Here is a tiny trained network, its code and every weight. The questions are about switching its units off for an input and a target symbol, where a switched-off unit gives its printed mean instead of its output.

import numpy as np


def w(rows, s, z=0):
    codes = np.array(rows[::2]) - 128.0
    scale = np.full(codes.shape[1], s)
    scale[-1] = z or s
    return codes * scale


def f(y):
    return np.maximum(y, 0)


def softmax(a):
    e = np.exp(a - a.max(-1, keepdims=True))
    return e / e.sum(-1, keepdims=True)


def log_softmax(a):
    a = a - a.max(-1, keepdims=True)
    return a - np.log(np.exp(a).sum(-1, keepdims=True))


def net(x, mask):
    ids = ['αβγδζμξστφψ'.index(c) for c in x.split()]
    T = len(ids)
    res = E[ids] + P[:T]
    r = res
    for j in range(2):
        rows = slice(3 * j, 3 * j + 3)
        q, k, v = (r @ M[0][rows].T for M in (Q, K, V))
        z = softmax(np.where(np.tri(T) > 0, q @ k.T / 3**0.5, -1e9)) @ v
        o = O[0][rows]
        res = res + np.where(mask[j], z, o[:, -1]) @ o[:, :-1]
    y = f(res @ A[0][:, :-1].T + A[0][:, -1])
    res = res + np.where(mask[2:6], y, B[0][:, -1]) @ B[0][:, :-1]
    return log_softmax(res[-1] @ U[:, :-1].T + U[:, -1])


Q, K, V, O, A, B = {}, {}, {}, {}, {}, {}
E = w([
[179,196,127,63,240,196,178],'α',
[137,197,53,205,155,99,158],'β',
[75,130,65,143,65,139,109],'γ',
[130,150,160,171,88,48,177],'δ',
[193,8,41,106,88,136,163],'ζ',
[201,232,83,107,241,89,105],'μ',
[171,177,35,140,192,39,53],'ξ',
[154,125,135,69,180,234,253],'σ',
[131,96,83,107,31,233,183],'τ',
[186,171,79,73,121,181,134],'φ',
[220,64,40,153,102,92,96],'ψ',
],0.017)
P = w([
[122,172,86,254,120,227,22],'0',
[149,98,129,90,99,178,170],'1',
[147,117,105,83,100,164,147],'2',
[132,53,95,86,51,194,184],'3',
[146,118,86,111,89,126,155],'4',
[149,101,81,110,102,138,169],'5',
[151,88,67,114,57,156,177],'6',
[164,145,68,127,137,124,153],'7',
[151,125,53,132,111,146,170],'8',
[171,148,47,135,122,92,137],'9',
[161,104,41,132,84,126,156],'10',
],0.0088)
Q[0] = w([
[113,153,245,178,105,79,86],'h1',
[37,84,201,156,137,107,86],'h1',
[122,104,165,163,164,160,88],'h1',
[141,164,133,59,140,181,135],'h2',
[134,156,62,110,105,141,87],'h2',
[68,127,131,80,185,145,95],'h2',
],0.012)
K[0] = w([
[90,139,160,79,95,26,182],'h1',
[118,137,136,60,101,68,187],'h1',
[119,123,98,11,115,132,105],'h1',
[112,157,173,133,93,129,153],'h2',
[141,176,34,194,106,201,85],'h2',
[76,132,185,57,179,108,116],'h2',
],0.011)
V[0] = w([
[169,55,105,118,21,123,148],'h1',
[143,126,115,124,149,78,7],'h1',
[10,90,133,161,108,82,122],'h1',
[146,180,94,175,154,101,134],'h2',
[164,69,99,207,96,118,162],'h2',
[137,85,155,107,196,67,173],'h2',
],0.013)
O[0] = w([
[195,138,213,90,154,175,125,149],'h1',
[69,87,213,70,138,45,145,186],'h1',
[62,136,118,121,250,171,109,4],'h1',
[115,117,153,63,108,189,194,178],'h2',
[147,152,133,53,158,152,110,251],'h2',
[141,148,96,85,84,129,73,32],'h2',
],0.012)
A[0] = w([
[88,255,108,195,91,205,52,90],'n1',
[54,43,149,127,130,45,143,1],'n2',
[50,93,189,84,152,124,101,178],'n3',
[138,175,20,202,101,154,109,85],'n4',
],0.0077,0.0029)
B[0] = w([
[132,177,157,143,92,137,169,176],'n1',
[108,246,112,134,168,142,84,222],'n2',
[173,140,177,245,176,140,129,224],'n3',
[47,67,163,107,133,166,77,245],'n4',
],0.013,0.012)
U = w([
[63,74,153,152,53,90,95,170],'α',
[63,131,89,92,101,162,189,230],'β',
[109,70,89,204,150,149,120,253],'γ',
[122,136,112,138,77,149,105,64],'δ',
[142,176,117,54,67,171,77,218],'ζ',
[100,191,119,89,33,137,122,24],'μ',
[110,175,137,168,75,144,75,84],'ξ',
[97,133,141,148,56,197,55,105],'σ',
[206,157,66,242,83,195,110,51],'τ',
[191,142,95,244,3,107,164,126],'φ',
[85,81,247,134,61,99,90,69],'ψ',
],0.0047,0.0028)

Each question gives the input, a string of symbols that net reads in full, and the target symbol t.
The units are the heads (3 rows each of Q, K, V and O) and the neurons (one row each of A and B). Each row of codes is followed by its name. A weight is (code - 128) times the scale printed after its matrix; where a second scale follows, it is the last column's (O, A, B and U).
mask holds one flag per unit, heads first, then neurons. A switched-off unit (its flag False) gives its mean, the last column of its rows in O or B, instead of its output. The means were averaged over made-up inputs and are rounded, as every weight is.
A unit's drop is (log p(t) with every unit on - log p(t) with that unit switched off) / (log p(t) with every unit on - log p(t) with every unit switched off).
The circuit of an input: a set's keep is (log p(t) with only the set's units on - log p(t) with every unit switched off) / (log p(t) with every unit on - log p(t) with every unit switched off). Starting from all 6 units, units are removed one at a time, each time the one whose removal leaves the highest keep (on an exact tie, the one counted first), for as long as the keep stays at least 0.8.
units of the circuit, in order: the units of the circuit, biggest drop first
top k neurons: the k neurons with the biggest drops, biggest first
which heads matter: for each layer, one digit per head in row order, 1 if its drop is at least 0.15 and else 0, layers parted by /
input ξ σ ζ ξ σ σ ζ β, target ξ: units of the circuit, in order -> (h1, n2, n3)
input σ φ β ψ φ ψ β μ σ γ γ, target σ: which heads matter -> 10
input α δ γ σ ψ ψ δ ψ φ ψ, target α: units of the circuit, in order -> (h1, n4)
input α α α, target α: which heads matter -> 11
input μ ζ φ γ ψ ψ μ τ ψ ψ μ, target μ: which heads matter -> 10
input σ τ ψ σ ζ ξ, target σ: units of the circuit, in order -> (n4, h1)
input ζ ζ γ, target ζ: units of the circuit, in order -> (h1, n3)
input μ α ψ ψ φ ζ ζ φ, target μ: top 2 neurons -> (n2, n3)
input β ψ ψ ψ ψ ψ φ, target β: units of the circuit, in order -> (h2, h1)
input τ β ψ ζ, target τ: units of the circuit, in order -> (h1)
input φ ψ ξ τ γ ψ ψ ζ φ τ, target φ: units of the circuit, in order -> (h1, n4)
input σ φ ψ γ τ φ σ σ, target σ: top 2 neurons -> (n4, n3)
input γ φ μ ψ, target γ: units of the circuit, in order -> (h1, h2)
input ψ σ α α, target ψ: units of the circuit, in order -> (h1)
input α ζ φ ψ α α σ ξ μ, target α: units of the circuit, in order -> (n4, h1, h2)
input γ ψ α φ β φ ξ ψ ψ, target γ: which heads matter -> 10
input φ ψ σ γ φ, target φ: which heads matter -> 11
input ξ μ ψ β φ α, target ξ: which heads matter -> 10
input μ φ φ ξ φ φ ξ ψ α β, target μ: top 2 neurons -> (n2, n3)
input ψ φ σ τ φ ζ, target ψ: top neuron -> (n3)
input φ γ τ ζ ζ ψ σ ψ β, target φ: top 2 neurons -> (n4, n2)
input ξ τ ψ σ ψ ξ ξ τ, target ξ: top 2 neurons -> (n2, n3)
input δ ψ ψ ξ φ ψ, target ζ: top 2 neurons -> (n3, n4)
input ξ ψ μ, target ξ: top 3 neurons -> (n2, n3, n4)
input ζ ζ φ σ ψ τ ψ ψ ζ ζ, target ζ: units of the circuit, in order -> (h1, h2)
input φ τ σ α, target φ: top 2 neurons -> (n4, n2)
input σ ξ σ α, target σ: units of the circuit, in order -> (n4, h1, h2)
input ψ φ φ, target ψ: top neuron -> (n2)
input φ ψ σ γ σ γ ζ ψ ξ ξ ζ, target φ: top 2 neurons -> (n4, n2)
input α α β ψ ξ β τ β φ, target α: top 2 neurons -> (n4, n2)
